In the rows, zero is written as 128.
Facts:
bezol kigofu: vastas
skudraflel kigofu: kaskor
vastas kigofu: dotrur
gofil kigofu: droploflok, zibror
droploflok kigofu: stugik
teskasal kigofu: drofa
kogridol kigofu: bezol, fliseplal
tebe kigofu: fliseplal
ribras kigofu: gremor
vestomil kigofu: bemutri, tuflos
gremor kigofu: stogrim
tudrela kigofu: paflok
stigros kigofu: teskim
pozuk kigofu: vifli
trubrezuk kigofu: rofli
bemutri kigofu: brubrir, gofil
zibror kigofu: teskim
sudu kigofu: trubrezuk, kloklem, paflok
trakel kigofu: drolom
tenam kigofu: klustu, drolom
gagal kigofu: trakel
fliseplal kigofu: drolom, drofa
kloklem kigofu: drofa
geflek kigofu: vistok
mipur kigofu: pozuk, stugik
kaskor kigofu: teskasal
grurur kigofu: brita
vifli kigofu: klustu
plifum kigofu: skegal, stegre
vistok kigofu: zibror
drofa kigofu: klustu, kisto
brukar kigofu: gagal
brubrir kigofu: vastas, bofe
duskar kigofu: tenam, rofli
sumim kigofu: duskar
brita kigofu: kaskor
veplufin kigofu: braskes, klaflur
stibuklu kigofu: flira, ronem
toka kigofu: klaflur
zesto kigofu: brelek
flira kigofu: rofli
klupi kigofu: pozuk, sabru
biflek kigofu: vistok, bemutri
drolom kigofu: klustu
tafur vege broklom, tratrom, lesin, rofli, braskes, flira
kunen vege ketek, bitrem, vifli, ribras
petro vege klustu, kisto, bezol, skivade, tuste, klapla, gudivil, mimum, vesas
plogum vege droploflok, veplufin, tufana
kedrus vege plifum, ketek, grimepla, klapla, fliseplal
teskasal vege zoseklos, stibuklu, zesto
kogridol vege skopuma, ketek, tuste, klapla, raskos, fledrik, paflok, biflek
platir vege stigros, gofil, stogrim, vodrom, kloklem, duskar
gregri vege bezol, flere, ligis, klapla, vodrom
brefabi vege skopuma, dretra, skigo, flere, guvus, dodron, tuste, kurus, grekur
vestomil vege moklem, stibuklu, skegal
miges vege reste, biril, skigo, sabremer, bezol, skegal
ronem vege broklom, pliske, ribras, breflasem, kloklem, groste
desa vege plipas, groste, gravak
pozuk vege dodron, gregristu, ligis, gremor, kloklem
trubrezuk vege kiton, tiku, stegre, rugra
bemutri vege tema, tudrela, triflim
zibror vege ketek, bitrem, geflek
ladir vege tuste, gilistes, tudrela, grekur, gagal
pepum vege tenam, tuflos, kloklem, sudu
trakel vege tudrela, mapa, kloklem, gravak
brune vege teskim, pliske, breflasem
klurer vege tiku, skigo, dodron, pume, ligis
dotrur vege bofo, bitrem, lugru, stufur, nuban
mipur vege skanubram, zofu
brividril vege fliseplal
soril vege tiku, kipo, toka, grimepla
drinek vege mufo, kisto, mubro, kurus, tuflos
vufan vege skopuma, zopom, gilistes, skuzor, stufur
sumim vege kipo, braskes, meste
brubram vege brita, rofli, lelin, tebe
gibru vege brubrir, mimum, groste
bofe vege reste, zoseklos, grimepla, raskos, tufana, ribras, breflasem, fliseplal
zeron vege gremor
drolom vege klustu, biril, braza, kaskor, ligis, stogrim, teda, kogrim
[fledrik, guvus, bezol, skuzor, skudraflel, kipo, vodrom, vastas, braskes, skanubram, ligis, dretra, droploflok, teskim, breflasem, kogridol, platir, pume, grimepla, gregri, brefabi, vestomil, skigo, raskos, bofo, miges, tema, mimum, stufur, stugik, sabremer, klapla, ronem, desa, pozuk, zoseklos, gregristu, groste, brune, mufo, tenam, braza, geflek, mipur, brividril, rugra, drinek, sabru, reste, kaskor, grurur, vistok, drofa, brukar, vufan, ketek, veplufin, gravak, stibuklu, zopom, tufana, nuban, klupi, tiku, bofe, skegal] trodras a
[grekur, tuste, tafur, meste, lelin, regro, gofil, kunen, petro, plogum, kedrus, teskasal, plipas, zofu, pliske, ribras, stigros, lugru, trubrezuk, bitrem, zibror, kiton, klaflur, gagal, kloklem, vifli, teda, brubrir, kogrim, brita, tratrom, zesto, brubram, stegre, flere, zeron, drolom] trodras b
[rofli, biril, kurus, broklom, mapa, tudrela, gilistes, klustu, moklem, bemutri, mubro, skopuma, fliseplal, soril, triflim, toka, tuflos, dodron, gibru] trodras d
[lesin, tebe, gremor, stogrim, ladir, pepum, brelek, sudu, trakel, klurer, dotrur, kisto, paflok, plifum, duskar, sumim, vesas, skivade, flira, biflek, gudivil] trodras c

Known rows:
[106 117 134 135 125 137 129 121 127 121 135 125 135 130 136 154 110 123
 113 116 144 123 122 140 153 126 154 110 126 142] : tema
[136 143 144 144 128 119 123 131 127 116 128 114 121 129 116 122 112 126
 114 128 133 127 131 127 131 127 130 124 133 122] : klupi
[136 131 125 129 154 130 126 126 124 133 111 131 105 147 110 126 144 132
 120 101 129 107 127 132 154 145 131 137 139 132] : ladir
[163 132 152 137 156  85 114 148 142 106 121 125 145 102 107  93 112 127
 120 117 111 114 129 124 126 139 122 144 148 122] : vestomil
[136 127 116 127 131 127 113 132 132 131 115 131 121 123 121 122 128 140
 140 127 128 119 125 129 123 132 122 144 120 128] : regro
[103 119 133 122 129 140 102 121 120 152 116 147 117 137 128 130 130 125
 137 141 139 134 122 130 102 118 125 133 104 112] : bitrem
[143 138 134 133 138 123 121 132 134 115 119 117 137 123 117 118 129 126
 115 103 110 114 133 137 149 129 135 145 150 126] : gregri
[105 138  96 136  73 159 145 130 141 159 116 121 116 101  90 116 175 128
 146 163 110 123 127 102  82 115 111 142 116 122] : kiton
[128 137 127 139 112 120 158 133 119 125 142 123  76 151 125 154 110 146
 126 144 166 135 135 121 155 138 123 102 120 140] : sudu
[118 112 117 130 116 123 127 133 134 131 127 134 126 110 126 135 120 141
 145 138 140 128 125 124 125 133 126 128 116 137] : teda
[134 192  18  77 126 148 165 151 132 185 146 171 173 157 117 151 166 137
 119  91  80 182 126 145 118  39 162  65 145 134] : toka
[122 137 136 138 102 125 151 132 130 111 144 116 112 125 127 148  98 133
 120 147 146 137 139 129 141 123 129 117 132 128] : kaskor
[112 116 124 126 120 126 120 128 130 136 123 138 124 117 127 132 123 135
 141 138 142 129 124 126 122 126 130 129 113 130] : tuste
[112 100 118 120 132 135 149 118 130 145 141 136 130 124 141 141 138 122
 144 124 135 114 131 116 150 154 110 128 124 144] : stogrim
[148 136 120 138 131 116 112 139 133 113 110 117 107 117 102 121 119 150
 138 120 131 109 129 130 134 139 121 153 140 130] : drolom
[151 141 139 133 146 121 117 132 135 112 116 121 138 128 117 115 127 124
 116 106 107 115 134 139 141 127 129 149 151 123] : brune
[117 131 136 128 119 128 135 125 133 130 137 127 141 124 133 127 125 117
 122 142 121 136 134 125 116 119 124 120 126 119] : grimepla
[174 135 140 112 170  80 104 150 139 123 116 147 134 108 124  86 114 144
 158 128 104 127 144 130 109 133  88 168 138 105] : plogum
[116 123 134 132 116 127 140 126 135 124 136 126 143 121 130 136 119 124
 124 134 128 131 132 126 131 122 136 122 131 131] : ligis

Rows:
No name comes twice in this set of rows, the named rows included.
[117 124 127 133 113 128 120 127 121 131 129 133 102 132 122 147 108 142
 135 143 159 133 124 129 125 132 127 127 114 127]  gagal
[124 177  18  83 164 158 143 131 148 177 136 166 217 155 161 151 172 112
 113  95  67 166 120 141 138  32 165  53 121 144]  braskes
[103 146 107 141  74 156 154 127 145 149 126 112 135 108 100 117 169 111
 125 158 100 128 133 104  93 105 119 130 136 120]  rugra
[115 121 134 127 126 127 103 127 118 140 124 139 109 129 122 123 119 129
 138 145 147 134 122 123 103 126 120 127 105 112]  vifli
[117 118 144 137 122 115 128 133 133 120 144 125 141 109 123 130 111 118
 121 137 135 128 124 118 127 131 134 117 123 128]  bezol
[138 163  97 146  88 150 129 137 137 141 102 104  93 115  75 110 162 143
 138 145 107 107 135 111 100 122 106 163 139 116]  trubrezuk
[118 126 137 140 110 121 140 131 129 113 139 117 124 122 129 149  98 128
 120 136 145 131 131 129 144 129 135 110 133 137]  tenam
[116 100 143 129 155 113 114 126 134 125 134 134 179  95 131 104 127 101
 123 126 121 118 112 111 115 144 133 119 112 128]  teskim
[157 138 101 132 142 155 101 111 114 113 128 110 129 158 182 127 141 129
 149 152 147 137 111 109 111 124 118  96  75 147]  lelin
[146 116 131 111 124 101 151 142 121 124 149 141 139 108 129 118 119 139
 140 131 126 150 131 127 109 143 116 134 141 127]  moklem
[135 133 131 127 149 129  91 127 128 135 100 135 113 127 111 111 136 136
 133 111 121 113 123 139 121 127 123 157 132 115]  kunen
[142 137 118 133 141 126 135 133 133 137 115 126 109 139 100 118 151 135
 121 110 119 105 131 121 149 144 119 140 146 133]  klurer
[106 121 159 138 136 122 108 124 122 135 129 140 136 125 122 117 120 103
 105 140 139 134 116 126 104 124 141 113 110 107]  geflek

Now the same nodes, written a new way:
Known rows:
[113  93 181 100 140 124 138 140 111 176 139  99 124 131 158 136 142 151
 120 147 115 138 138 137 144 181 125 129 136 144  83 119 108 110 116 122
 112] : stugik
[112  84 202  94 143 116 128 153 104 158 141 124 120 138 179 129 149 154
 123 145 111 117 156 116 152 171 116 118 144 142  98 116 103 125 104  71
  84] : vestomil
[ 99  75 189  98 140 111 138 149  87 147 159 130  85 149 184 101 147 163
  99 172 103 115 143 115 142 187 132 128  98 126  53 122  68 146 124  65
  85] : bemutri
[118 106 195  46 141 105 143 124 102 156 132  82 148 130 162 126 160 141
 110 167  90 132 131 158 135 154 132 122 163 158  60 113 105 136 122 111
  95] : tafur
[121   5 200  90 160  79 217  85  66 125 185  78 138 148 171  90 123 189
 143 117  75 123 178 117 193 149  94 138 170 162 106 147  80 145 101 125
 141] : flira
[110  97 177 104 157 119 142 129 131 169 158  90 113 144 169 120 137 135
 128 140 105 160 125 154 128 168 114 143 137 147  92 121  79 102 112 138
 124] : gravak
[125 104 175 108 147 125 135 140 125 169 152 103 117 146 157 131 136 149
 131 136 120 155 128 143 130 168 113 145 140 142  92 121  95 109 103 130
 118] : mufo
[112  98 176  90 135 124 130 141 116 172 189 112 138 167 152 116 141 156
 138 129 124 147 139 138 114 163 118 146 150 145  85 119  96 120 107 130
 125] : vesas
[134 103 175  57 135 131 141 151 101 159 154  96 136 132 143 138 138 162
 132 150 119 143 153 147 120 167 122 124 153 131  97 124 117 127 110 136
 118] : stegre
[108  91 179  90 129 120 140 135 102 179 164 102 148 144 151 123 147 158
 128 145 119 141 137 136 127 174 128 131 153 146  69 113 111 136 119 136
 126] : brelek
[115 102 166 100 142 134 142 147 108 162 178 101 107 145 152 126 147 168
 130 138 119 140 130 139 111 152 112 155 133 119  78 123  94 120 110 141
 118] : kurus
[110 109 170 102 125 110 122 143 118 175 136 117 128 154 146 133 163 138
 126 141 105 136 131 138 168 152 103 138 130 149  48 120 120 105 109 101
 103] : vufan
[131 101 174 106 150 134 133 146 127 168 163 101 116 141 156 137 129 162
 137 126 133 153 139 140 116 169 112 146 151 135 118 121  96 106  97 140
 117] : ligis
[104  67 191 100 140  99 155 135  96 140 180 118 121 155 171  90 133 146
 146 129 113 148 138 127 127 169 121 136 144 143  93 123  69 149 101 118
 126] : sudu
[108 102 168  96 143 131 133 147 122 176 163 111 124 153 159 134 147 142
 136 130 112 148 143 140 139 161  98 135 139 137  91 124 106  93 110 125
 115] : fledrik
[126 104 180 100 146 133 131 149 124 171 162 102 125 145 159 139 142 154
 134 128 128 141 144 140 124 161 109 138 155 137 107 117 104 103 100 122
 109] : sabremer
[111 100 177  97 129 120 132 144 118 170 185 113 136 160 153 113 142 148
 146 134 129 156 127 140 102 159 117 144 157 139  88 118  92 128 104 140
 134] : kisto
[ 98  70 196 107 137 112 150 158 102 145 127 116 114 122 173 115 138 140
 138 138 117 140 143 131 152 182 109 118 136 130  91 120  97 135 102 110
 110] : grurur
[121  93 182  97 144 142 139 150 116 176 153  95 129 131 157 144 138 162
 134 131 127 143 146 138 124 169 113 132 155 134 117 122 111 106 103 136
 119] : tiku

Rows:
No name comes twice in this set of rows, the named rows included.
[105 101 155  98 135 131 145 143 106 168 176 103 108 149 144 122 149 162
 131 145 113 145 134 142 124 151 102 152 121 116  67 128  99 115 118 144
 126]  gilistes
[113 100 180  88 148 136 137 149 125 172 169  99 128 145 167 137 145 149
 136 129 118 146 148 141 125 156 103 132 156 138 114 122 107  92 107 127
 112]  reste
[ 68  99 220  54 102  99 139 201  90 102 120 145 131 115 181  86 170  86
 179 133 121 156 125 137 125 133  82 102 180 106  87 104 103 177  78 100
  91]  teskasal
[ 99  76 189  91 151 126 148 149 104 160 156 109 117 136 183 124 144 139
 137 137 108 137 157 128 142 173 103 113 147 134 116 126  98 109 109 107
 109]  veplufin
[105 101 192  71 136 127 133 141 103 170 154  94 131 136 156 134 170 166
 115 147 109 109 137 134 133 136 114 138 163 133  68 107 121 131 115 107
  91]  soril
[119 112 186  46 134 116 132 140 105 159 153  99 146 148 160 131 163 145
 124 150  99 131 145 149 137 145 113 121 161 145  68 116 114 121 117 104
  93]  plogum
[106 105 156  90 136 137 144 151 105 170 185 104 106 149 149 128 149 165
 136 139 117 147 139 137 120 149  98 148 128 112  76 128  99 110 118 143
 127]  skopuma
[ 90  93 194  80 126 103 157 174  98 109 153 129  99 126 180  79 137  94
 183 140 121 182 111 144  92 152  97 119 155 109 120 124  61 165  88 136
 123]  kloklem
[104 112 187  84 144 118 139 128 114 163 163  91 119 149 164 119 166 154
 113 149 101 124 115 144 126 133 116 154 149 139  54 109  91 124 117 110
  92]  gibru
[155 125 172  94  94  93 115 108  56 183 164 148  87 151 136 148 185  88
 160 203  68 138 107  85 112  99 148 118 199 165 141 167  72 180  98  50
 102]  drolom
[ 93  73 175  89 132 122 135 160  94 166 197 137 119 165 179 106 136 151
 132 144 115 135 169 116 127 193 120 113 118 128  88 129  82 126 123  90
 114]  biflek
[ 84  70 203 104 137 107 154 168 102 133 122 118 119 116 179 100 136 134
 144 133 123 143 136 133 152 179 103 122 138 126  87 113  99 145  95 115
 110]  skudraflel
[114 101 191  95 134  98 126 125 116 167 166 105 144 162 153 112 155 152
 119 142 111 136 117 140 128 154 133 149 155 166  52 110  91 140 111 107
 105]  pepum

Now the same nodes, written a new way:
Known rows:
[140 127 136 140 132 120 138 137 130 130 127 120 123 126 138 131 133 135
 125 142 132 143 131 134 123 133 124 142] : reste
[136 126 144 155 130 118 129 135 129 129 133 127 125 124 125 134 127 131
 123 134 126 133 139 132 123 125 129 139] : mimum
[156 140 142 158 137 123 125 138 138  91 126 139 128 125 114 119 126 126
 131 141 124 118 136 125 122 139 109 130] : tuste
[109 108 141  87 122 116 139 130 134 134  71  99 133 132 109 132 134 125
 131 115 119 137 134 120 127 118 147 130] : brefabi
[140 131 141 172 125 119 139 128 141 106 126 134 123 123 108 123 131 130
 131 140 121 135 130 139 127 134 117 126] : dodron
[114 128 135 128 138 126 116 148 133 101 132 178 113 124 155 121  92 146
  96 119  97  90  71 114 142 150 129 121] : brubrir
[ 71 109 123  95 138 122 137 149 136 114  90 154 114 118 164 136  97 146
  91 107 102  95  85 130 133 139 154 121] : vastas
[ 80 125 111 123 144 120 121 148 138 125  95 151 114 115 165 121 111 145
  94 111  99 103  82 131 132 139 148 121] : bezol
[ 90 152  81  90 134 138 123 108 117 167 117 104 142 123 137 132 134 113
 131 111 143 122 130 135 124 105 141 119] : skudraflel
[151 125 147 163 123 125 142 123 128 112 159 143 128 127 115 136 118 132
 126 148 133 136 134 136 133 139 115 129] : broklom
[128 126 140 152 129 116 129 132 131 126 130 123 122 125 122 130 129 135
 127 139 123 130 138 136 122 124 121 139] : vodrom
[142 119 143 135 131 129 137 138 133 114 116 123 126 125 121 140 126 129
 123 126 131 129 145 133 122 131 141 134] : bofo
[131 124 144 143 128 121 133 137 133 123 125 124 121 125 113 134 121 132
 128 134 122 127 144 135 122 126 131 136] : mufo
[136 146  96  97 120 149 117 112 112 193 122 123 114 133 138 130 137 107
 136  91 129 125 113 123 131 103 143 118] : mipur
[141 127 116 158 126 140  88 126 130 116 197 126 148 123 110 126 140 142
 124 106 129 155 115 125 134 111 139 114] : tudrela
[ 90  97 115 115 128 158  83 133 124 112 228 116 152 130 139 122 147 158
 129 111 138 149 114 129 133 116 137 117] : flira
[140 127 136 143 132 125 140 139 130 121 123 123 121 124 135 133 135 132
 124 142 137 140 135 138 123 135 126 142] : grimepla
[123 119 138 136 126 119 134 132 131 122 134 119 124 126 115 132 123 136
 128 134 123 132 140 137 123 123 125 135] : gregristu
[152 128 136 161 136 125 135 141 132 115 118 128 122 122 133 135 133 129
 118 132 135 138 137 132 120 137 138 141] : ketek

Rows:
No name comes twice in this set of rows, the named rows included.
[144 157 107 123 126 140 133 113 117 183 108 144 107 128 140 131 128 104
 133 105 128 114 125 130 126 116 132 124]  stugik
[ 70 163  56  80 139 144 115  98 110 184 116 105 148 118 146 133 137 107
 131 103 148 110 124 137 123  99 147 111]  drofa
[117 128 144 114 130 122 153 131 135  87 119 123 132 128 120 123 121 129
 139 160 130 107 145 138 122 141 105 131]  stegre
[100 119 100 130 127 150  65 126 121 141 223 120 153 131 141 116 149 147
 130 103 133 155 114 120 133 111 134 116]  sudu
[226 136 154 161 111 144 128 133 123 181 145 166  68 141 128 127 126 114
 135 101 105 135 105 120 130 123 124 138]  vistok
[171 127 138 139 116 135 120 126 130 151 114 185  86 134 136 126 104 122
 111  84  92 114  71 110 146 131 146 111]  bemutri
[111 110 142 147 129 122 140 131 133 107 126 136 125 131 127 128 123 130
 131 143 132 123 152 134 125 149 121 130]  brelek
[166 136 143 142 136 131 134 137 134  93 131 141 132 127 125 128 123 128
 129 142 136 122 135 122 124 146 120 133]  bitrem
[108 152  95  99 130 136 130 110 118 169 110 123 133 124 141 134 129 110
 131 115 139 115 133 135 124 112 136 122]  sabru
[121 122 138  86 121 114 130 128 131 121  95 111 138 137 112 122 132 127
 135 134 121 127 126 107 134 131 128 129]  petro
[247 144 155 138 111 148 124 132 122 156 123 172  85 147 130 118 131 105
 142 106 109 127  97  96 139 134 119 132]  zibror
[ 96 118 102 113 125 149 100 119 123 110 213 118 161 122 125 127 141 150
 124 113 139 152 108 137 135 109 138 112]  rofli
[ 78 180  51 134 141 129 115  88 119 178 109 124 153 115 139 117 141 104
 130 115 142 116 118 137 129 113 126 101]  klustu
[154 132 145 126 132 130 135 136 134  88 124 139 132 127 117 131 120 127
 131 141 134 113 138 124 125 140 120 128]  lugru

Now the same nodes, written a new way:
Known rows:
[149 103 150 139  85 134 134 151  98 143 100 156 147] : ribras
[138 214  98 130 178 119 112  98  93 135 188 148 150] : ronem
[136 105 119 161 115 112 119 109 119 147 153 137 120] : broklom
[174 190  71 161 105 126 133 145 114 155 103 173 113] : kloklem
[135 101 116 133 123 103 131 109 137 122 127 130 148] : gregristu
[119 101 133 105 106 119 132 129 148 124 127 117 142] : dretra
[129 118 143 115 102 137 123 149 136 148 125 140 125] : lugru
[ 77 160 182  95 142 133 139 140 177 116 133  91 115] : dotrur
[148  84 134 125 110 142 124 137 112 119 118 119 145] : reste
[121 137 153 127 167 137 119 119 107 136 124 141 148] : plogum
[122 114 131 138 144 136 112 114  92 140 141 121 110] : toka
[160 104 121 149 149 125 132 134 101 119 106 145 115] : kogrim
[147 105 132 127 114 129 142 155 117 115 103 131 114] : flere
[140 105 112 140 134 128 118 127 125 149 123 153 120] : zofu
[141  94 139 118  87 134 130 150 133 111 107 120 139] : klapla
[132 114 132 135 134 135 124 125 102 119 141 116 107] : moklem
[128 197 107 126  83 112 131 163  91 143 154 139  98] : tudrela
[160  93 102 149 115  79 145 115 117 113 131 133 121] : stogrim
[133 136 132 133 162 115 126 116 114 135 126 150 134] : zeron

Rows:
No name comes twice in this set of rows, the named rows included.
[129 230  74 133 208 125 101 100  59 151 174 135  97]  sumim
[134  93 158 136 129 182 129 165 156  89 130  97 109]  droploflok
[145 110 134 147 106 105 132 132 126 141 122 163 141]  plipas
[106 134 154 109 179 121 127  99 106 106 130 110 157]  miges
[116 118 156 120 130 134 121 109 119 127 132 124 164]  brividril
[145  99  97 138 159 155 108 124 116 140 118 145 109]  kiton
[143  89 115 122 110 127 125 124 129 114 121 112 125]  skigo
[ 87 137 205 118 189 167 147 164 116  67 121  97 129]  vestomil
[134 107 130 119 100 129 133 159 137 133 111 141 111]  grekur
[ 90 140 144 110 148  99 142 108 140 126 140 124 163]  drinek
[148  90 132 146  92 119 123 120 132 138 122 137 157]  breflasem
[109 149 174 106 149 138 126 138 118 139 126 140 154]  kunen
[126 144  99 141 122 125 132  95 150 149  77 126 141]  kaskor
[143  77  95 136 130 146 113 113 118 127 124 123 120]  tiku

